Below are the code and all the weights of a small trained network. Each question names an input and a target symbol and asks about switching units off, where a switched-off unit gives its printed mean instead of its output.

import numpy as np


def w(rows, s, z=0):
    codes = np.array(rows[::2]) - 128.0
    scale = np.full(codes.shape[1], s)
    scale[-1] = z or s
    return codes * scale


def norm(h):
    return h / np.sqrt((h * h).mean(-1, keepdims=True) + 1e-5)


def f(y):
    return y / 2 * (1 + np.tanh(0.7978845608 * (y + 0.044715 * y**3)))


def softmax(a):
    e = np.exp(a - a.max(-1, keepdims=True))
    return e / e.sum(-1, keepdims=True)


def log_softmax(a):
    a = a - a.max(-1, keepdims=True)
    return a - np.log(np.exp(a).sum(-1, keepdims=True))


def net(x, mask):
    ids = ['αβεηλσ'.index(c) for c in x.split()]
    T = len(ids)
    res = E[ids] + P[:T]
    u = 0
    for l in range(2):
        r = norm(res)
        for j in range(3):
            rows = slice(4 * j, 4 * j + 4)
            q, k, v = (r @ M[l][rows].T for M in (Q, K, V))
            z = softmax(np.where(np.tri(T) > 0, q @ k.T / 4**0.5, -1e9)) @ v
            o = O[l][rows]
            res = res + np.where(mask[u + j], z, o[:, -1]) @ o[:, :-1]
        u += 3
        y = f(norm(res) @ A[l][:, :-1].T + A[l][:, -1])
        res = res + np.where(mask[u : u + 12], y, B[l][:, -1]) @ B[l][:, :-1]
        u += 12
    return log_softmax(norm(res)[-1] @ U[:, :-1].T + U[:, -1])


Q, K, V, O, A, B = {}, {}, {}, {}, {}, {}
E = w([
[71,88,114],'α',
[44,63,140],'β',
[45,79,103],'ε',
[86,53,182],'η',
[34,139,151],'λ',
[255,4,106],'σ',
],0.0079)
P = w([
[148,141,128],'0',
[76,110,132],'1',
[85,3,142],'2',
[89,134,124],'3',
[139,46,159],'4',
[97,151,133],'5',
[138,108,117],'6',
],0.026)
Q[0] = w([
[154,63,107],'0.h0',
[71,193,175],'0.h0',
[127,67,102],'0.h0',
[12,198,250],'0.h0',
[104,44,156],'0.h1',
[176,187,151],'0.h1',
[176,22,144],'0.h1',
[219,202,174],'0.h1',
[157,9,42],'0.h2',
[134,82,123],'0.h2',
[149,77,16],'0.h2',
[137,76,125],'0.h2',
],0.022)
K[0] = w([
[132,70,136],'0.h0',
[112,187,87],'0.h0',
[121,65,118],'0.h0',
[95,204,19],'0.h0',
[157,42,129],'0.h1',
[88,193,92],'0.h1',
[145,65,71],'0.h1',
[64,219,53],'0.h1',
[102,255,190],'0.h2',
[104,180,155],'0.h2',
[140,207,171],'0.h2',
[106,180,152],'0.h2',
],0.028)
V[0] = w([
[143,151,249],'0.h0',
[237,128,84],'0.h0',
[140,142,202],'0.h0',
[42,124,144],'0.h0',
[148,106,177],'0.h1',
[184,85,29],'0.h1',
[205,66,19],'0.h1',
[136,114,159],'0.h1',
[135,136,149],'0.h2',
[131,153,117],'0.h2',
[171,137,164],'0.h2',
[91,241,151],'0.h2',
],0.018)
O[0] = w([
[33,128,215,121],'0.h0',
[32,126,38,1],'0.h0',
[69,128,177,121],'0.h0',
[211,131,178,227],'0.h0',
[153,111,126,235],'0.h1',
[122,148,31,144],'0.h1',
[129,147,5,185],'0.h1',
[143,114,133,196],'0.h1',
[107,129,145,121],'0.h2',
[142,108,136,88],'0.h2',
[47,125,152,65],'0.h2',
[209,78,211,89],'0.h2',
],0.022,0.0083)
A[0] = w([
[121,168,117,107],'0.n0',
[127,144,128,121],'0.n1',
[126,120,127,92],'0.n2',
[88,16,84,3],'0.n3',
[140,4,112,56],'0.n4',
[103,169,94,140],'0.n5',
[105,138,138,90],'0.n6',
[154,193,164,182],'0.n7',
[121,165,116,79],'0.n8',
[129,124,127,111],'0.n9',
[121,163,117,89],'0.n10',
[133,114,118,38],'0.n11',
],0.029,0.0035)
B[0] = w([
[153,115,146,133],'0.n0',
[129,124,130,123],'0.n1',
[122,130,123,121],'0.n2',
[178,87,3,182],'0.n3',
[162,57,206,254],'0.n4',
[214,128,202,177],'0.n5',
[115,149,121,121],'0.n6',
[243,132,109,238],'0.n7',
[148,115,145,130],'0.n8',
[126,128,129,127],'0.n9',
[147,117,141,129],'0.n10',
[103,120,139,125],'0.n11',
],0.035,0.008)
Q[1] = w([
[125,71,5],'1.h0',
[89,73,146],'1.h0',
[118,122,151],'1.h0',
[101,80,113],'1.h0',
[157,198,140],'1.h1',
[135,223,114],'1.h1',
[153,160,221],'1.h1',
[140,141,152],'1.h1',
[98,147,109],'1.h2',
[143,45,163],'1.h2',
[134,96,142],'1.h2',
[130,115,129],'1.h2',
],0.032)
K[1] = w([
[251,66,142],'1.h0',
[96,74,58],'1.h0',
[96,118,100],'1.h0',
[147,66,82],'1.h0',
[61,171,154],'1.h1',
[90,195,110],'1.h1',
[100,183,195],'1.h1',
[109,142,151],'1.h1',
[129,98,144],'1.h2',
[94,99,91],'1.h2',
[114,118,114],'1.h2',
[130,121,124],'1.h2',
],0.03)
V[1] = w([
[159,152,115],'1.h0',
[68,175,114],'1.h0',
[81,216,95],'1.h0',
[104,188,105],'1.h0',
[119,202,19],'1.h1',
[122,168,67],'1.h1',
[173,178,213],'1.h1',
[77,2,106],'1.h1',
[108,48,177],'1.h2',
[133,189,192],'1.h2',
[150,231,100],'1.h2',
[112,25,98],'1.h2',
],0.023)
O[1] = w([
[164,163,114,133],'1.h0',
[111,147,198,63],'1.h0',
[144,187,202,47],'1.h0',
[144,172,175,78],'1.h0',
[251,122,125,6],'1.h1',
[198,124,129,60],'1.h1',
[110,181,45,179],'1.h1',
[58,69,230,161],'1.h1',
[80,111,229,145],'1.h2',
[154,239,173,112],'1.h2',
[182,177,45,105],'1.h2',
[79,24,144,153],'1.h2',
],0.026,0.012)
A[1] = w([
[150,125,113,83],'1.n0',
[92,201,162,168],'1.n1',
[113,125,116,103],'1.n2',
[121,151,73,174],'1.n3',
[66,106,144,138],'1.n4',
[217,103,200,221],'1.n5',
[8,164,85,77],'1.n6',
[115,161,112,136],'1.n7',
[87,73,45,255],'1.n8',
[15,154,88,65],'1.n9',
[3,171,83,83],'1.n10',
[154,100,164,102],'1.n11',
],0.033,0.0082)
B[1] = w([
[101,129,106,137],'1.n0',
[110,44,104,168],'1.n1',
[145,121,138,128],'1.n2',
[68,142,144,163],'1.n3',
[161,201,71,186],'1.n4',
[49,140,173,201],'1.n5',
[3,104,134,162],'1.n6',
[104,125,153,132],'1.n7',
[85,123,228,250],'1.n8',
[20,145,59,161],'1.n9',
[1,37,59,163],'1.n10',
[117,156,165,151],'1.n11',
],0.053,0.021)
U = w([
[144,8,142,2],'α',
[31,135,53,67],'β',
[178,146,142,238],'ε',
[114,198,220,124],'η',
[120,214,101,209],'λ',
[146,94,55,148],'σ',
],0.013,0.0037)

Each question gives the input, a string of symbols that net reads in full, and the target symbol t.
The units are the heads (4 rows each of Q, K, V and O) and the neurons (one row each of A and B). Each row of codes is followed by its name. A weight is (code - 128) times the scale printed after its matrix; where a second scale follows, it is the last column's (O, A, B and U).
mask holds one flag per unit, layer by layer, with each layer's heads first. A switched-off unit (its flag False) gives its mean, the last column of its rows in O or B, instead of its output. The means were averaged over made-up inputs and are rounded, as every weight is.
A unit's drop is (log p(t) with every unit on - log p(t) with that unit switched off) / (log p(t) with every unit on - log p(t) with every unit switched off).
unit that matters most: the unit with the biggest drop
k most important neurons: the k neurons with the biggest drops, biggest first
which heads matter: for each layer, one digit per head in row order, 1 if its drop is at least 0.15 and else 0, layers parted by /
input β σ α α, target λ: unit that matters most : 0.n4
input β σ α σ β σ, target λ: which heads matter : 011 / 010
input β η η α η β, target λ: 3 most important neurons : (0.n7, 0.n4, 1.n10)
input η λ η λ η, target η: which heads matter : 001 / 101
input η α η σ, target η: 4 most important neurons : (0.n4, 0.n3, 1.n5, 1.n10)
input ε β β η σ β, target σ: 2 most important neurons : (0.n4, 0.n5)
input α η β β β ε, target α: which heads matter : 100 / 110
input η λ β β, target η: which heads matter : 100 / 000
input σ β α η α β, target ε: which heads matter : 101 / 011
input σ β β ε, target ε: which heads matter : 110 / 010
input α σ σ α β β, target α: which heads matter : 100 / 010
input σ ε σ η λ α, target ε: 2 most important neurons : (0.n7, 0.n4)
input σ η β, target α: which heads matter : 010 / 011
input η β η η λ α β, target η: unit that matters most : 0.h2
input σ σ η σ, target ε: which heads matter : 111 / 011
input ε σ σ η η ε, target σ: which heads matter : 101 / 011
input η β η α, target η: which heads matter : 100 / 000
input ε β η η σ η, target σ: which heads matter : 101 / 110
input α ε ε ε η α, target α: which heads matter : 100 / 110
input η β β λ η σ ε, target α: unit that matters most : 0.h1
input η ε η σ, target η: 4 most important neurons : (0.n4, 0.n3, 0.n5, 1.n5)
input σ β λ, target α: 2 most important neurons : (0.n7, 1.n4)
input β σ σ σ, target λ: 4 most important neurons : (0.n4, 1.n1, 1.n10, 0.n5)
input η σ ε ε η λ, target η: 2 most important neurons : (0.n7, 1.n10)
input σ σ σ η η α, target ε: 3 most important neurons : (0.n4, 0.n7, 1.n8)
input η λ ε, target η: 2 most important neurons : (0.n4, 1.n10)
